Below is a small trained network, with its code and all its weights. Each question gives an input and a class and asks what happens when units are switched off, that is, made to give their printed mean instead of their output.

import numpy as np


def w(rows, s, z=0):
    codes = np.array(rows[::2]) - 128.0
    scale = np.full(codes.shape[1], s)
    scale[-1] = z or s
    return codes * scale


def f(y):
    return y / 2 * (1 + np.tanh(0.7978845608 * (y + 0.044715 * y**3)))


def log_softmax(a):
    a = a - a.max(-1, keepdims=True)
    return a - np.log(np.exp(a).sum(-1, keepdims=True))


def net(x, mask):
    res = np.array(x, float).reshape(1, 7) / 4 @ E
    y = f(res @ A[0][:, :-1].T + A[0][:, -1])
    res = res + np.where(mask, y, B[0][:, -1]) @ B[0][:, :-1]
    return log_softmax(res[-1] @ U[:, :-1].T + U[:, -1])


A, B = {}, {}
E = w([
[128,127,128,128,128,128,129,128],'x0',
[246,218,69,82,122,151,92,38],'x1',
[237,153,147,149,41,62,109,242],'x2',
[182,52,167,109,129,21,202,45],'x3',
[129,126,128,128,127,129,128,128],'x4',
[148,179,255,167,71,221,233,104],'x5',
[174,154,123,113,253,142,212,199],'x6',
],0.0063)
A[0] = w([
[140,109,123,128,125,94,163,105,87],'neuron 1',
[77,115,155,122,128,108,137,161,103],'neuron 2',
[103,150,115,133,134,171,102,154,78],'neuron 3',
[145,178,218,136,92,206,220,127,57],'neuron 4',
[88,100,128,134,9,122,50,70,35],'neuron 5',
[153,169,107,114,152,155,108,60,89],'neuron 6',
[225,140,160,138,33,75,109,255,2],'neuron 7',
[31,112,129,126,206,191,141,26,13],'neuron 8',
[87,194,92,131,127,230,67,203,68],'neuron 9',
[29,48,185,145,123,110,168,210,61],'neuron 10',
[188,142,117,123,253,146,188,192,26],'neuron 11',
[104,104,31,112,182,39,46,153,63],'neuron 12',
[130,115,81,133,143,104,105,139,66],'neuron 13',
[139,82,154,113,157,62,178,63,74],'neuron 14',
[122,140,179,140,60,178,141,98,85],'neuron 15',
[175,93,147,133,128,47,167,82,80],'neuron 16',
[244,185,92,115,121,156,114,68,69],'neuron 17',
],0.015,0.005)
B[0] = w([
[132,131,151,132,108,152,122,140,146],'neuron 1',
[132,152,102,124,120,110,84,111,164],'neuron 2',
[151,133,157,133,96,154,122,135,153],'neuron 3',
[133,62,162,123,227,116,82,131,225],'neuron 4',
[102,117,159,117,104,11,231,134,216],'neuron 5',
[128,167,73,137,114,117,83,134,171],'neuron 6',
[116,138,38,126,150,216,203,119,250],'neuron 7',
[126,134,32,127,152,202,211,135,217],'neuron 8',
[144,132,223,126,45,191,115,120,212],'neuron 9',
[140,199,74,140,91,79,32,125,237],'neuron 10',
[92,106,151,117,96,5,230,121,210],'neuron 11',
[141,74,160,131,236,132,84,129,243],'neuron 12',
[130,102,138,123,164,125,107,125,155],'neuron 13',
[140,135,190,129,71,191,124,133,188],'neuron 14',
[137,86,157,120,186,107,110,132,182],'neuron 15',
[134,129,200,126,79,189,109,130,189],'neuron 16',
[124,186,73,145,98,86,36,132,212],'neuron 17',
],0.027,0.014)
U = w([
[144,64,163,126,233,104,77,138,72],'0',
[115,152,49,127,149,188,190,128,253],'1',
[131,214,87,158,101,58,39,128,75],'2',
[156,138,234,129,51,175,119,138,130],'3',
[76,119,165,108,106,3,203,131,140],'4',
],0.0074,0.0023)

Each question gives the input, the list of numbers given to net, and the class t.
The units are the neurons (one row each of A and B). Each row of codes is followed by its name. A weight is (code - 128) times the scale printed after its matrix; where a second scale follows, it is the last column's (A, B and U).
mask holds one flag per neuron, in row order. A switched-off neuron (its flag False) gives its mean, the last column of its row in B, instead of its output. The means were averaged over made-up inputs and are rounded, as every weight is.
A unit's drop is (log p(t) with every unit on - log p(t) with that unit switched off) / (log p(t) with every unit on - log p(t) with every unit switched off).
The circuit of an input: a set's keep is (log p(t) with only the set's units on - log p(t) with every unit switched off) / (log p(t) with every unit on - log p(t) with every unit switched off). Starting from the 12 units with the biggest drops (on a tie, the unit counted first), units are removed one at a time, each time the one whose removal leaves the highest keep (on an exact tie, the one counted first), for as long as the keep stays at least 0.8.
circuit, biggest first: the units of the circuit, biggest drop first
most important unit: the unit with the biggest drop
top k neurons: the k neurons with the biggest drops, biggest first
drop of u: that unit's drop, to one decimal
input [-8,6,7,6,2,-4,-7], class 1: top 4 neurons -> [neuron 7; neuron 11; neuron 10; neuron 9]
input [6,-3,1,3,5,-2,2], class 2: top 4 neurons -> [neuron 9; neuron 4; neuron 5; neuron 10]
input [8,-4,-5,-7,-3,-2,3], class 3: circuit, biggest first -> [neuron 9]
input [-1,-2,7,8,0,-4,4], class 3: top 4 neurons -> [neuron 16; neuron 14; neuron 8; neuron 1]
input [0,-1,-6,5,3,-4,3], class 1: top 3 neurons -> [neuron 8; neuron 9; neuron 4]
input [-7,8,1,-3,6,0,8], class 2: top 3 neurons -> [neuron 17; neuron 5; neuron 6]
input [5,-4,-8,5,-3,8,-4], class 0: top 3 neurons -> [neuron 4; neuron 15; neuron 7]
input [-3,-3,-4,-5,-7,3,-3], class 3: top 2 neurons -> [neuron 9; neuron 7]
input [3,2,2,1,5,-3,-2], class 0: top 4 neurons -> [neuron 10; neuron 11; neuron 8; neuron 7]
input [-2,-3,-1,2,3,-2,-2], class 2: top 2 neurons -> [neuron 4; neuron 11]
input [-5,5,-4,-7,7,3,-4], class 3: top 2 neurons -> [neuron 9; neuron 10]
input [-6,-8,0,3,-2,8,2], class 0: top 4 neurons -> [neuron 4; neuron 17; neuron 15; neuron 6]
input [8,-2,-6,-6,8,0,-7], class 4: top 2 neurons -> [neuron 5; neuron 7]
input [-4,-7,-2,-8,-7,8,6], class 0: top 2 neurons -> [neuron 4; neuron 15]
input [-4,-7,-6,5,5,4,-6], class 2: top 4 neurons -> [neuron 10; neuron 7; neuron 11; neuron 2]
input [-5,-5,-2,-1,4,1,-8], class 4: most important unit -> neuron 5
input [-3,2,8,-6,-7,-3,3], class 1: drop of neuron 7 -> 6.8
input [-7,3,4,-4,-7,8,-7], class 0: drop of neuron 15 -> 0.4
input [-2,8,-1,8,3,7,-2], class 2: drop of neuron 9 -> 2.0
input [7,7,1,8,-8,2,2], class 3: most important unit -> neuron 16
input [5,8,7,8,-8,4,5], class 2: drop of neuron 8 -> 2.3
